Below is a small trained network, with its code and all its weights. Each question gives an input and a target symbol and asks what happens when units are switched off, that is, made to give their printed mean instead of their output.

import numpy as np


def w(rows, s, z=0):
    codes = np.array(rows[::2]) - 128.0
    scale = np.full(codes.shape[1], s)
    scale[-1] = z or s
    return codes * scale


def f(y):
    return np.maximum(y, 0)


def softmax(a):
    e = np.exp(a - a.max(-1, keepdims=True))
    return e / e.sum(-1, keepdims=True)


def log_softmax(a):
    a = a - a.max(-1, keepdims=True)
    return a - np.log(np.exp(a).sum(-1, keepdims=True))


def net(x, mask):
    ids = ['ΘΞΠΣΦαβγδεζηλμτψ'.index(c) for c in x.split()]
    T = len(ids)
    res = E[ids] + P[:T]
    q, k, v = (res @ M[0].T for M in (Q, K, V))
    z = softmax(np.where(np.tri(T) > 0, q @ k.T / 4**0.5, -1e9)) @ v
    res = res + np.where(mask[0], z, O[0][:, -1]) @ O[0][:, :-1]
    y = f(res @ A[0][:, :-1].T + A[0][:, -1])
    res = res + np.where(mask[1:9], y, B[0][:, -1]) @ B[0][:, :-1]
    return log_softmax(res[-1] @ U[:, :-1].T + U[:, -1])


Q, K, V, O, A, B = {}, {}, {}, {}, {}, {}
E = w([
[117,150,115,188,50,168,63,84,110,128,11,126],'Θ',
[107,64,143,144,124,109,75,146,113,80,182,123],'Ξ',
[87,129,46,197,96,124,153,68,126,162,56,117],'Π',
[102,104,146,128,151,144,37,87,150,62,83,100],'Σ',
[150,155,117,161,94,157,48,149,86,142,92,146],'Φ',
[87,138,130,174,110,144,177,109,31,136,197,140],'α',
[104,154,129,154,122,159,116,79,69,101,118,119],'β',
[150,133,113,165,115,126,100,178,63,156,165,130],'γ',
[91,112,69,168,151,117,174,84,95,148,163,117],'δ',
[57,122,132,121,191,155,166,35,73,41,168,93],'ε',
[140,159,179,119,139,175,72,143,36,92,166,114],'ζ',
[144,160,68,173,123,150,116,128,76,215,85,128],'η',
[130,128,67,145,169,140,96,124,123,176,102,113],'λ',
[126,135,172,95,179,219,2,135,97,145,112,137],'μ',
[76,80,54,122,228,123,121,81,176,162,138,105],'τ',
[150,86,54,148,204,102,153,145,137,181,190,104],'ψ',
],0.017)
P = w([
[70,84,216,206,86,98,114,155,163,66,101,182],'0',
[70,85,153,207,82,115,85,133,118,89,121,136],'1',
[159,47,54,155,84,111,52,44,51,110,156,150],'2',
[78,98,71,155,70,142,48,121,80,124,138,65],'3',
[198,74,132,125,138,103,154,78,116,103,104,214],'4',
[80,124,120,165,130,143,100,147,125,124,123,90],'5',
[182,80,9,96,133,133,60,33,45,147,157,117],'6',
[87,124,19,111,110,167,42,134,63,172,145,4],'7',
[194,94,98,37,175,106,147,64,97,165,113,185],'8',
[94,150,52,114,174,186,74,148,96,178,122,21],'9',
[167,147,139,171,215,124,97,66,103,118,122,171],'10',
[87,164,139,155,192,167,101,159,139,147,104,94],'11',
[157,168,157,167,200,170,73,40,101,163,150,97],'12',
[84,124,112,157,113,159,89,150,106,150,108,94],'13',
],0.017)
Q[0] = w([
[105,148,188,33,52,116,224,197,208,108,86,147],'head 0',
[113,176,103,94,138,82,153,169,134,63,99,183],'head 0',
[24,149,160,128,107,126,136,217,197,173,123,63],'head 0',
[49,179,136,196,114,155,98,159,146,125,161,5],'head 0',
],0.02)
K[0] = w([
[110,60,81,133,8,131,85,106,90,93,123,113],'head 0',
[121,108,113,64,45,102,132,126,104,102,99,126],'head 0',
[79,53,149,190,40,98,127,142,154,64,136,170],'head 0',
[96,167,236,242,77,74,159,151,190,81,60,192],'head 0',
],0.017)
V[0] = w([
[95,171,127,98,98,178,179,90,51,66,77,129],'head 0',
[134,88,167,71,175,166,108,167,113,43,208,116],'head 0',
[103,94,113,104,153,113,112,67,199,77,77,84],'head 0',
[63,91,94,171,146,77,247,95,122,151,202,104],'head 0',
],0.015)
O[0] = w([
[107,76,124,179,73,125,53,196,164,175,191,86,57],'head 0',
[253,106,119,177,125,174,121,142,162,100,127,107,2],'head 0',
[140,46,173,143,147,87,93,47,103,191,85,123,180],'head 0',
[164,196,183,114,224,137,156,167,157,205,159,101,101],'head 0',
],0.017,0.008)
A[0] = w([
[83,100,79,115,97,166,151,173,107,92,104,133,75],'neuron 0',
[84,114,140,111,162,188,145,86,111,112,157,154,62],'neuron 1',
[166,181,135,52,147,102,184,133,153,125,111,191,104],'neuron 2',
[220,104,98,104,115,191,134,136,158,37,121,113,64],'neuron 3',
[66,194,115,87,100,86,102,152,159,125,156,143,5],'neuron 4',
[112,153,138,61,125,165,138,205,169,130,226,138,59],'neuron 5',
[201,187,95,114,49,157,118,159,254,114,178,122,112],'neuron 6',
[145,207,89,95,98,161,150,121,176,91,147,169,26],'neuron 7',
],0.011,0.013)
B[0] = w([
[161,141,181,107,202,134,59,94,169,139,166,178,253],'neuron 0',
[163,122,85,109,101,123,103,165,139,174,109,116,242],'neuron 1',
[98,160,98,143,114,185,66,92,93,131,117,88,218],'neuron 2',
[99,154,116,178,142,99,183,145,106,205,127,127,233],'neuron 3',
[164,81,144,147,88,205,178,138,127,178,100,167,209],'neuron 4',
[110,121,108,162,172,109,136,109,204,115,55,117,185],'neuron 5',
[85,112,152,73,113,120,164,51,109,85,142,127,196],'neuron 6',
[105,2,182,133,210,111,98,188,92,190,169,137,154],'neuron 7',
],0.012,0.015)
U = w([
[42,102,141,101,87,95,70,121,182,146,163,39,3],'Θ',
[146,84,101,151,104,118,198,191,126,116,121,27,142],'Ξ',
[56,86,141,112,80,87,142,163,136,189,125,16,7],'Π',
[98,30,102,152,102,132,133,152,143,107,102,15,59],'Σ',
[133,135,129,68,131,95,104,118,201,70,198,96,126],'Φ',
[108,85,104,103,121,132,163,119,196,75,142,46,104],'α',
[49,100,78,162,51,134,101,231,178,95,185,4,190],'β',
[83,54,126,108,178,106,138,199,117,98,159,66,81],'γ',
[86,216,141,108,104,32,103,169,225,152,194,60,147],'δ',
[158,84,152,95,79,111,127,153,186,133,190,20,156],'ε',
[64,131,148,120,76,114,163,96,165,122,205,37,85],'ζ',
[145,101,100,82,80,171,166,172,199,132,160,94,165],'η',
[54,154,77,44,92,7,139,181,116,74,95,74,232],'λ',
[116,123,87,161,123,71,100,158,162,144,151,101,44],'μ',
[169,100,196,55,151,62,154,83,149,154,116,81,4],'τ',
[112,118,103,135,107,184,130,147,139,76,164,30,133],'ψ',
],0.0042,0.015)

Each question gives the input, a string of symbols that net reads in full, and the target symbol t.
The units are the heads (4 rows each of Q, K, V and O) and the neurons (one row each of A and B). Each row of codes is followed by its name. A weight is (code - 128) times the scale printed after its matrix; where a second scale follows, it is the last column's (O, A, B and U).
mask holds one flag per unit, heads first, then neurons. A switched-off unit (its flag False) gives its mean, the last column of its rows in O or B, instead of its output. The means were averaged over made-up inputs and are rounded, as every weight is.
A unit's drop is (log p(t) with every unit on - log p(t) with that unit switched off) / (log p(t) with every unit on - log p(t) with every unit switched off).
The circuit of an input: a set's keep is (log p(t) with only the set's units on - log p(t) with every unit switched off) / (log p(t) with every unit on - log p(t) with every unit switched off). Starting from all 9 units, units are removed one at a time, each time the one whose removal leaves the highest keep (on an exact tie, the one counted first), for as long as the keep stays at least 0.8.
circuit, biggest first: the units of the circuit, biggest drop first
most important unit: the unit with the biggest drop
k most important neurons: the k neurons with the biggest drops, biggest first
drop of u: that unit's drop, to one decimal
input ζ δ ε Ξ, target ζ: circuit, biggest first -> (neuron 6; head 0; neuron 3)
input μ γ ε, target μ: circuit, biggest first -> (neuron 3; head 0; neuron 0)
input ζ Φ λ λ, target ζ: circuit, biggest first -> (neuron 6; head 0; neuron 3)
input Φ λ ζ, target λ: circuit, biggest first -> (head 0; neuron 0)
input ψ Ξ ζ λ δ δ δ γ λ ψ δ δ, target ψ: most important unit -> neuron 2
input γ λ λ Θ τ δ γ λ ε δ ψ λ ζ λ, target γ: circuit, biggest first -> (neuron 7; head 0)
input λ Π λ τ Φ η δ, target η: circuit, biggest first -> (neuron 4; head 0)
input ε γ δ λ α Π Σ, target α: circuit, biggest first -> (head 0; neuron 5; neuron 6)
input Ξ ψ λ δ λ γ Σ η μ Θ, target Ξ: circuit, biggest first -> (head 0; neuron 3)
input λ δ δ λ Σ, target λ: 2 most important neurons -> (neuron 0; neuron 4)
input α δ λ λ λ λ δ μ γ δ ψ ψ Σ, target ψ: circuit, biggest first -> (neuron 2; head 0)
input Π ζ Σ η δ Σ ζ γ, target Π: circuit, biggest first -> (head 0; neuron 4)
input Π δ Π α λ λ ζ ψ λ ζ, target Π: 2 most important neurons -> (neuron 4; neuron 0)
input Φ λ λ λ λ η λ Ξ, target Φ: most important neuron -> (neuron 0)
input λ Ξ Σ δ λ λ λ δ Ξ δ, target λ: 2 most important neurons -> (neuron 4; neuron 0)
input Ξ μ Ξ Ξ ψ λ, target Ξ: 2 most important neurons -> (neuron 3; neuron 0)
input λ Σ ζ ζ ζ ζ Σ δ τ, target τ: drop of neuron 6 -> 0.0
input δ ψ δ Ξ δ γ η δ λ γ λ η, target δ: drop of head 0 -> 1.3
input Θ τ Σ, target τ: drop of head 0 -> 1.6
input γ ψ δ η ζ η Σ δ, target γ: most important neuron -> (neuron 7)
input α η ζ δ ζ δ λ η α ε δ λ Θ λ, target α: 2 most important neurons -> (neuron 5; neuron 6)
input λ λ δ λ δ λ λ Σ Σ λ γ ζ δ, target ζ: drop of neuron 3 -> 0.7
